Here is a tiny trained network, its code and every weight. The questions are about switching its units off for an input and a class, where a switched-off unit gives its printed mean instead of its output.

import numpy as np


def w(rows, s, z=0):
    codes = np.array(rows[::2]) - 128.0
    scale = np.full(codes.shape[1], s)
    scale[-1] = z or s
    return codes * scale


def norm(h):
    return h / np.sqrt((h * h).mean(-1, keepdims=True) + 1e-5)


def f(y):
    return np.maximum(y, 0)


def log_softmax(a):
    a = a - a.max(-1, keepdims=True)
    return a - np.log(np.exp(a).sum(-1, keepdims=True))


def net(x, mask):
    res = np.array(x, float).reshape(1, 6) / 4 @ E
    u = 0
    for l in range(3):
        y = f(norm(res) @ A[l][:, :-1].T + A[l][:, -1])
        res = res + np.where(mask[u : u + 11], y, B[l][:, -1]) @ B[l][:, :-1]
        u += 11
    return log_softmax(norm(res)[-1] @ U[:, :-1].T + U[:, -1])


A, B = {}, {}
E = w([
[162,152,99,197,154,86,218],'x0',
[190,61,118,194,38,2,40],'x1',
[230,170,223,168,201,168,76],'x2',
[132,129,132,131,127,127,125],'x3',
[83,172,146,110,187,57,100],'x4',
[176,42,106,41,242,88,154],'x5',
],0.0092)
A[0] = w([
[65,215,155,126,200,9,108,143],'L0N1',
[90,206,152,139,100,160,164,139],'L0N2',
[130,123,142,38,91,154,54,238],'L0N3',
[142,109,166,148,161,136,103,2],'L0N4',
[212,82,109,53,163,85,162,23],'L0N5',
[118,186,145,184,74,119,100,194],'L0N6',
[171,169,72,210,159,83,221,56],'L0N7',
[97,156,95,87,132,150,164,58],'L0N8',
[212,98,109,148,85,184,186,158],'L0N9',
[132,96,94,67,163,126,150,138],'L0N10',
[183,187,174,131,159,163,138,95],'L0N11',
],0.013,0.0042)
B[0] = w([
[183,29,99,109,66,230,175,253],'L0N1',
[126,174,131,48,128,121,142,218],'L0N2',
[135,123,28,171,198,150,125,253],'L0N3',
[157,163,160,134,136,155,155,149],'L0N4',
[173,192,115,66,133,110,138,205],'L0N5',
[177,151,111,26,136,122,124,244],'L0N6',
[76,134,59,130,185,163,6,211],'L0N7',
[78,111,189,166,171,105,133,181],'L0N8',
[130,53,130,74,107,190,152,203],'L0N9',
[104,207,158,87,70,118,122,207],'L0N10',
[117,135,164,201,162,163,129,209],'L0N11',
],0.012,0.0078)
A[1] = w([
[205,67,101,117,87,45,76,174],'L1N1',
[120,113,167,147,135,87,162,25],'L1N2',
[73,119,107,159,96,74,128,17],'L1N3',
[128,188,119,148,64,163,85,4],'L1N4',
[177,167,162,125,104,128,138,15],'L1N5',
[118,99,121,126,161,155,48,79],'L1N6',
[154,79,135,188,103,80,55,82],'L1N7',
[92,174,130,15,113,114,100,199],'L1N8',
[105,178,154,168,36,136,66,54],'L1N9',
[153,98,152,174,86,64,101,94],'L1N10',
[187,143,246,200,136,124,82,12],'L1N11',
],0.013,0.0036)
B[1] = w([
[25,208,209,104,222,213,238,213],'L1N1',
[133,50,116,86,159,102,146,128],'L1N2',
[78,140,81,162,73,34,104,135],'L1N3',
[162,177,70,27,172,134,81,145],'L1N4',
[237,96,159,166,112,128,133,138],'L1N5',
[181,124,62,218,212,154,197,172],'L1N6',
[10,153,100,136,168,239,227,150],'L1N7',
[204,123,126,217,142,96,126,247],'L1N8',
[127,200,105,63,187,112,161,137],'L1N9',
[22,170,169,94,123,186,254,139],'L1N10',
[163,134,184,240,141,145,77,145],'L1N11',
],0.008,0.012)
A[2] = w([
[79,107,143,111,64,57,134,144],'L2N1',
[180,103,91,93,29,197,94,154],'L2N2',
[144,163,155,162,188,165,117,244],'L2N3',
[181,141,158,117,79,122,214,56],'L2N4',
[169,135,90,168,156,132,100,156],'L2N5',
[28,111,42,75,45,41,175,143],'L2N6',
[155,155,148,162,170,184,184,253],'L2N7',
[151,76,186,130,143,55,152,135],'L2N8',
[137,99,153,132,108,127,99,19],'L2N9',
[118,208,114,114,29,169,74,77],'L2N10',
[98,102,4,217,126,119,92,78],'L2N11',
],0.011,0.0029)
B[2] = w([
[99,158,117,145,92,128,133,132],'L2N1',
[130,37,109,148,118,71,151,173],'L2N2',
[77,143,101,140,41,39,135,213],'L2N3',
[111,132,78,140,91,130,119,147],'L2N4',
[92,129,116,125,87,69,64,170],'L2N5',
[253,146,255,238,86,175,42,174],'L2N6',
[92,95,141,151,47,60,123,247],'L2N7',
[144,201,119,87,116,109,176,129],'L2N8',
[86,103,172,143,151,146,108,128],'L2N9',
[193,152,143,49,241,57,121,146],'L2N10',
[107,141,76,186,142,111,111,162],'L2N11',
],0.0093,0.014)
U = w([
[20,177,159,98,137,147,213,149],'0',
[220,186,106,5,148,69,136,105],'1',
[125,108,79,162,80,95,161,254],'2',
[102,128,19,164,166,136,111,127],'3',
[173,115,173,215,106,136,100,124],'4',
[135,16,102,83,90,173,163,110],'5',
[101,62,151,78,117,57,88,48],'6',
[76,52,230,32,155,106,53,15],'7',
],0.014,0.0088)

Each question gives the input, the list of numbers given to net, and the class t.
The units are the neurons (one row each of A and B). Each row of codes is followed by its name. A weight is (code - 128) times the scale printed after its matrix; where a second scale follows, it is the last column's (A, B and U).
mask holds one flag per neuron, layer by layer. A switched-off neuron (its flag False) gives its mean, the last column of its row in B, instead of its output. The means were averaged over made-up inputs and are rounded, as every weight is.
A unit's drop is (log p(t) with every unit on - log p(t) with that unit switched off) / (log p(t) with every unit on - log p(t) with every unit switched off).
The circuit of an input: a set's keep is (log p(t) with only the set's units on - log p(t) with every unit switched off) / (log p(t) with every unit on - log p(t) with every unit switched off). Starting from the 12 units with the biggest drops (on a tie, the unit counted first), units are removed one at a time, each time the one whose removal leaves the highest keep (on an exact tie, the one counted first), for as long as the keep stays at least 0.8.
units of the circuit, in order: the units of the circuit, biggest drop first
unit that matters most: the unit with the biggest drop
top k neurons: the k neurons with the biggest drops, biggest first
top k neurons in layer l: the k neurons of layer l with the biggest drops, biggest first
input [2,4,-5,-4,-6,-4], class 5: units of the circuit, in order -> L0N9, L2N3
input [-8,-6,-8,7,-4,5], class 3: top 2 neurons -> L0N3, L1N1
input [-8,-4,3,-7,-6,5], class 3: units of the circuit, in order -> L0N3
input [-6,3,-8,-3,1,-3], class 4: top 2 neurons in layer 0 -> L0N7, L0N11
input [0,-6,7,2,7,5], class 4: top 2 neurons in layer 1 -> L1N1, L1N11
input [-3,-4,7,-5,-5,6], class 4: units of the circuit, in order -> L0N11, L0N6
input [3,-6,4,3,8,-4], class 5: top 2 neurons -> L0N1, L1N1
input [-4,2,-6,-1,2,-5], class 4: top 4 neurons -> L2N6, L0N7, L0N5, L0N10
input [2,1,-7,-4,1,6], class 4: top 3 neurons in layer 0 -> L0N6, L0N10, L0N2
input [-5,-7,-6,-1,-6,7], class 0: top 3 neurons in layer 0 -> L0N8, L0N1, L0N6
input [8,2,1,-7,3,6], class 3: top 3 neurons in layer 0 -> L0N7, L0N6, L0N2
input [-6,-4,2,-1,7,6], class 5: top 2 neurons -> L0N1, L0N7
input [-2,6,-5,-6,-5,-6], class 0: units of the circuit, in order -> L1N1, L0N1, L1N9
input [-6,6,-5,2,6,-3], class 0: top 2 neurons -> L1N1, L0N7
input [-5,-5,-6,-4,7,5], class 5: top 2 neurons in layer 0 -> L0N1, L0N7
input [5,3,-3,-7,-5,8], class 1: top 2 neurons in layer 0 -> L0N5, L0N1
input [1,-4,3,2,5,2], class 5: top neuron in layer 1 -> L1N1
input [-6,-4,-5,-2,7,5], class 5: top 3 neurons in layer 1 -> L1N1, L1N6, L1N11
input [6,8,-4,5,0,8], class 0: top 3 neurons -> L1N1, L0N6, L0N2
input [-7,2,-6,7,6,8], class 1: top 2 neurons -> L0N5, L0N10
input [6,7,1,5,-2,8], class 1: top 2 neurons in layer 0 -> L0N5, L0N11
input [-4,-4,-4,2,0,-6], class 1: unit that matters most -> L0N2
input [5,-3,-7,-6,3,-6], class 4: top 2 neurons -> L2N6, L0N8
input [7,4,2,0,6,-4], class 3: top 2 neurons in layer 0 -> L0N7, L0N9
input [3,-1,-4,2,2,6], class 1: top 2 neurons in layer 2 -> L2N7, L2N3
input [-5,3,-7,4,2,0], class 4: top 2 neurons in layer 0 -> L0N7, L0N11
input [-8,3,-1,4,-2,-3], class 3: unit that matters most -> L0N3
